Below is a small trained network, with its code and all its weights. Each question gives an input and a class and asks what happens when units are switched off, that is, made to give their printed mean instead of their output.

import numpy as np


def w(rows, s, z=0):
    codes = np.array(rows[::2]) - 128.0
    scale = np.full(codes.shape[1], s)
    scale[-1] = z or s
    return codes * scale


def f(y):
    return np.maximum(y, 0)


def log_softmax(a):
    a = a - a.max(-1, keepdims=True)
    return a - np.log(np.exp(a).sum(-1, keepdims=True))


def net(x, mask):
    res = np.array(x, float).reshape(1, 7) / 4 @ E
    y = f(res @ A[0][:, :-1].T + A[0][:, -1])
    res = res + np.where(mask, y, B[0][:, -1]) @ B[0][:, :-1]
    return log_softmax(res[-1] @ U[:, :-1].T + U[:, -1])


A, B = {}, {}
E = w([
[118,109,177,224,71],'x0',
[128,175,255,164,135],'x1',
[114,36,145,154,137],'x2',
[215,87,107,208,195],'x3',
[28,106,85,163,156],'x4',
[121,180,63,200,178],'x5',
[168,185,87,144,10],'x6',
],0.0098)
A[0] = w([
[118,75,146,28,60,177],'neuron 0',
[133,253,55,86,138,94],'neuron 1',
[230,88,126,155,217,144],'neuron 2',
[134,254,83,81,134,115],'neuron 3',
[68,115,149,141,175,247],'neuron 4',
[85,76,75,88,180,251],'neuron 5',
[201,73,131,160,81,162],'neuron 6',
[123,224,152,78,129,221],'neuron 7',
[110,153,116,150,60,157],'neuron 8',
[96,89,196,49,83,194],'neuron 9',
[115,57,120,84,68,192],'neuron 10',
[115,113,152,218,55,175],'neuron 11',
[110,2,69,169,212,151],'neuron 12',
[218,80,122,158,202,186],'neuron 13',
[117,205,179,175,179,213],'neuron 14',
[139,222,93,50,92,163],'neuron 15',
[152,121,84,192,13,172],'neuron 16',
],0.012,0.0027)
B[0] = w([
[254,67,200,188,85,207],'neuron 0',
[64,112,91,11,76,230],'neuron 1',
[137,132,213,60,200,228],'neuron 2',
[90,117,94,55,64,223],'neuron 3',
[42,130,118,196,89,187],'neuron 4',
[126,28,93,174,94,214],'neuron 5',
[187,149,153,124,156,193],'neuron 6',
[122,122,92,129,44,204],'neuron 7',
[179,180,84,123,96,184],'neuron 8',
[190,105,160,200,90,205],'neuron 9',
[203,90,131,176,161,184],'neuron 10',
[139,216,93,220,173,202],'neuron 11',
[42,69,80,131,230,251],'neuron 12',
[61,165,168,63,217,225],'neuron 13',
[38,167,146,113,90,200],'neuron 14',
[159,86,120,30,45,229],'neuron 15',
[241,185,16,126,230,223],'neuron 16',
],0.009,0.014)
U = w([
[127,71,74,66,69,158],'0',
[202,49,192,180,104,56],'1',
[46,167,183,222,98,254],'2',
[72,4,70,177,198,35],'3',
[174,206,42,172,163,99],'4',
[108,124,203,111,225,136],'5',
],0.011,0.0026)

Each question gives the input, the list of numbers given to net, and the class t.
The units are the neurons (one row each of A and B). Each row of codes is followed by its name. A weight is (code - 128) times the scale printed after its matrix; where a second scale follows, it is the last column's (A, B and U).
mask holds one flag per neuron, in row order. A switched-off neuron (its flag False) gives its mean, the last column of its row in B, instead of its output. The means were averaged over made-up inputs and are rounded, as every weight is.
A unit's drop is (log p(t) with every unit on - log p(t) with that unit switched off) / (log p(t) with every unit on - log p(t) with every unit switched off).
The circuit of an input: a set's keep is (log p(t) with only the set's units on - log p(t) with every unit switched off) / (log p(t) with every unit on - log p(t) with every unit switched off). Starting from the 12 units with the biggest drops (on a tie, the unit counted first), units are removed one at a time, each time the one whose removal leaves the highest keep (on an exact tie, the one counted first), for as long as the keep stays at least 0.8.
units of the circuit, in order: the units of the circuit, biggest drop first
most important unit: the unit with the biggest drop
k most important neurons: the k neurons with the biggest drops, biggest first
drop when u is switched off: that unit's drop, to one decimal
input [-4,-4,-1,-4,8,-7,-3], class 1: units of the circuit, in order : (neuron 0; neuron 9)
input [4,6,1,-6,6,-6,-7], class 2: units of the circuit, in order : (neuron 4)
input [2,-8,-6,3,-4,1,-4], class 5: units of the circuit, in order : (neuron 2; neuron 13)
input [3,-6,0,6,-2,-5,-5], class 5: 3 most important neurons : (neuron 2; neuron 13; neuron 6)
input [7,3,-8,-6,-2,-8,8], class 4: 2 most important neurons : (neuron 16; neuron 11)
input [-8,7,7,-3,-6,1,-3], class 1: 2 most important neurons : (neuron 9; neuron 12)
input [-6,0,6,3,-6,6,-8], class 5: 2 most important neurons : (neuron 2; neuron 13)
input [8,3,3,4,-4,1,-1], class 5: 2 most important neurons : (neuron 2; neuron 13)
input [2,4,3,-2,4,0,-4], class 2: 2 most important neurons : (neuron 16; neuron 4)
input [-4,4,-2,-7,3,-4,-3], class 1: 2 most important neurons : (neuron 0; neuron 9)
input [0,-8,6,4,-2,-3,5], class 4: 2 most important neurons : (neuron 16; neuron 6)
input [6,6,-4,0,-1,-4,1], class 4: 2 most important neurons : (neuron 11; neuron 4)
input [3,4,7,6,-5,-4,5], class 4: drop when neuron 16 is switched off : 0.4
input [5,-8,2,-8,4,-6,-4], class 1: most important unit : neuron 0
input [1,8,5,-3,-3,-4,-6], class 1: drop when neuron 9 is switched off : 0.6
input [7,-1,-5,8,0,-5,0], class 5: drop when neuron 13 is switched off : 0.4
